Here is a tiny trained network, its code and every weight. The questions are about switching its units off for an input and a target symbol, where a switched-off unit gives its printed mean instead of its output.

import numpy as np


def w(rows, s, z=0):
    codes = np.array(rows[::2]) - 128.0
    scale = np.full(codes.shape[1], s)
    scale[-1] = z or s
    return codes * scale


def norm(h):
    return h / np.sqrt((h * h).mean(-1, keepdims=True) + 1e-5)


def f(y):
    return np.maximum(y, 0)


def softmax(a):
    e = np.exp(a - a.max(-1, keepdims=True))
    return e / e.sum(-1, keepdims=True)


def log_softmax(a):
    a = a - a.max(-1, keepdims=True)
    return a - np.log(np.exp(a).sum(-1, keepdims=True))


def net(x, mask):
    ids = ['ΓΛΠΦαβεημστ'.index(c) for c in x.split()]
    T = len(ids)
    res = E[ids] + P[:T]
    q, k, v = (norm(res) @ M[0].T for M in (Q, K, V))
    z = softmax(np.where(np.tri(T) > 0, q @ k.T / 4**0.5, -1e9)) @ v
    res = res + np.where(mask[0], z, O[0][:, -1]) @ O[0][:, :-1]
    y = f(norm(res) @ A[0][:, :-1].T + A[0][:, -1])
    res = res + np.where(mask[1:17], y, B[0][:, -1]) @ B[0][:, :-1]
    return log_softmax(norm(res)[-1] @ U[:, :-1].T + U[:, -1])


Q, K, V, O, A, B = {}, {}, {}, {}, {}, {}
E = w([
[17,89,179,159,72,136,88],'Γ',
[99,231,137,96,131,109,154],'Λ',
[74,114,73,105,159,186,138],'Π',
[96,95,119,144,113,179,101],'Φ',
[150,32,86,181,129,114,64],'α',
[143,96,61,123,188,156,82],'β',
[100,111,168,93,6,129,93],'ε',
[148,126,22,104,104,128,213],'η',
[138,122,39,156,176,76,133],'μ',
[78,180,147,145,103,12,78],'σ',
[162,163,85,72,109,80,46],'τ',
],0.015)
P = w([
[254,155,158,216,143,203,133],'0',
[148,164,127,170,98,173,123],'1',
[102,153,125,144,90,151,120],'2',
[80,120,126,115,93,126,121],'3',
[79,89,127,87,103,106,124],'4',
[77,70,129,67,114,96,125],'5',
[77,43,137,48,126,79,114],'6',
],0.0068)
Q[0] = w([
[183,125,244,151,188,173,196],'h1',
[77,106,50,41,44,126,163],'h1',
[128,178,129,180,145,196,133],'h1',
[66,88,120,43,182,141,96],'h1',
],0.011)
K[0] = w([
[94,125,151,254,141,239,142],'h1',
[122,93,80,83,141,41,112],'h1',
[185,146,132,196,115,164,118],'h1',
[94,32,126,81,68,89,159],'h1',
],0.01)
V[0] = w([
[137,64,109,128,224,74,89],'h1',
[155,148,140,253,55,85,202],'h1',
[97,119,49,212,163,170,227],'h1',
[194,49,85,53,45,158,151],'h1',
],0.0053)
O[0] = w([
[3,176,56,143,65,85,175,131],'h1',
[73,54,116,51,44,58,78,70],'h1',
[171,61,151,130,144,96,249,2],'h1',
[172,193,171,105,24,157,79,236],'h1',
],0.0067,0.0025)
A[0] = w([
[83,76,140,76,133,203,116,129],'n1',
[146,112,91,162,176,60,127,30],'n2',
[187,142,211,132,88,134,126,180],'n3',
[62,176,149,148,79,146,169,145],'n4',
[123,138,128,163,211,136,152,205],'n5',
[165,160,183,100,133,33,92,252],'n6',
[137,132,79,198,125,187,120,34],'n7',
[114,143,127,108,154,70,90,79],'n8',
[180,91,79,40,156,187,93,82],'n9',
[80,85,169,173,101,141,128,185],'n10',
[104,142,143,53,150,209,208,127],'n11',
[161,126,188,68,107,165,73,155],'n12',
[135,118,139,162,142,247,105,134],'n13',
[99,112,137,180,115,106,190,34],'n14',
[151,165,133,18,46,191,109,176],'n15',
[141,132,1,145,163,129,138,108],'n16',
],0.0092,0.003)
B[0] = w([
[114,160,80,153,72,87,194,180],'n1',
[149,142,109,66,63,113,245,147],'n2',
[165,153,64,195,167,86,170,162],'n3',
[254,179,181,61,92,78,164,176],'n4',
[27,175,133,127,113,102,163,150],'n5',
[95,108,87,200,177,191,195,196],'n6',
[148,170,81,74,172,163,135,161],'n7',
[96,101,89,118,144,191,107,163],'n8',
[121,153,137,162,20,153,110,187],'n9',
[178,105,69,91,144,88,146,181],'n10',
[84,54,134,115,91,154,159,173],'n11',
[92,113,143,216,104,97,150,194],'n12',
[120,175,104,111,145,83,123,186],'n13',
[104,178,133,122,110,43,84,138],'n14',
[91,90,134,127,101,223,121,254],'n15',
[159,176,182,74,118,95,65,204],'n16',
],0.0077,0.0081)
U = w([
[104,86,152,231,116,233,54,41],'Γ',
[135,131,198,111,79,15,155,79],'Λ',
[245,61,112,2,115,195,132,88],'Π',
[185,24,213,178,50,191,169,94],'Φ',
[128,237,157,132,107,159,41,120],'α',
[13,65,75,62,122,165,120,160],'β',
[213,55,132,161,174,70,39,141],'ε',
[99,167,231,139,194,175,221,105],'η',
[34,125,145,220,216,73,136,61],'μ',
[176,208,130,64,179,50,139,63],'σ',
[154,171,44,170,93,127,171,254],'τ',
],0.009,0.007)

Each question gives the input, a string of symbols that net reads in full, and the target symbol t.
The units are the heads (4 rows each of Q, K, V and O) and the neurons (one row each of A and B). Each row of codes is followed by its name. A weight is (code - 128) times the scale printed after its matrix; where a second scale follows, it is the last column's (O, A, B and U).
mask holds one flag per unit, heads first, then neurons. A switched-off unit (its flag False) gives its mean, the last column of its rows in O or B, instead of its output. The means were averaged over made-up inputs and are rounded, as every weight is.
A unit's drop is (log p(t) with every unit on - log p(t) with that unit switched off) / (log p(t) with every unit on - log p(t) with every unit switched off).
The circuit of an input: a set's keep is (log p(t) with only the set's units on - log p(t) with every unit switched off) / (log p(t) with every unit on - log p(t) with every unit switched off). Starting from the 12 units with the biggest drops (on a tie, the unit counted first), units are removed one at a time, each time the one whose removal leaves the highest keep (on an exact tie, the one counted first), for as long as the keep stays at least 0.8.
circuit, biggest first: the units of the circuit, biggest drop first
k most important neurons: the k neurons with the biggest drops, biggest first
drop when u is switched off: that unit's drop, to one decimal
input β τ ε σ, target μ: circuit, biggest first => [n6, n9]
input ε Λ α, target ε: circuit, biggest first => [n15, h1]
input μ τ Π Φ μ, target σ: circuit, biggest first => [n16]
input τ η α Λ τ τ μ, target α: circuit, biggest first => [h1, n16]
input μ σ α Π σ Φ, target τ: 2 most important neurons => [n1, n15]
input η ε Γ, target τ: circuit, biggest first => [n1, n10]
input σ α β Λ α Π Γ, target Λ: circuit, biggest first => [n4, h1, n15]
input ε Π Γ, target τ: 3 most important neurons => [n1, n10, n3]
input α τ Π, target α: circuit, biggest first => [h1, n6]
input η Λ Φ τ Φ Λ σ, target μ: 3 most important neurons => [n6, n15, n9]
input Λ η α, target ε: circuit, biggest first => [n15, n6]
input β σ σ η, target β: 2 most important neurons => [n4, n11]
input Π τ Φ ε α Φ Λ, target η: 3 most important neurons => [n4, n6, n9]
input τ β τ μ, target α: circuit, biggest first => [n16]
input ε η σ Γ Λ, target β: 2 most important neurons => [n8, n11]
input Γ τ α τ η, target Π: drop when n5 is switched off => 0.1
input Π η μ, target Λ: drop when h1 is switched off => 0.4
input η τ α τ Γ, target α: drop when n14 is switched off => 0.0
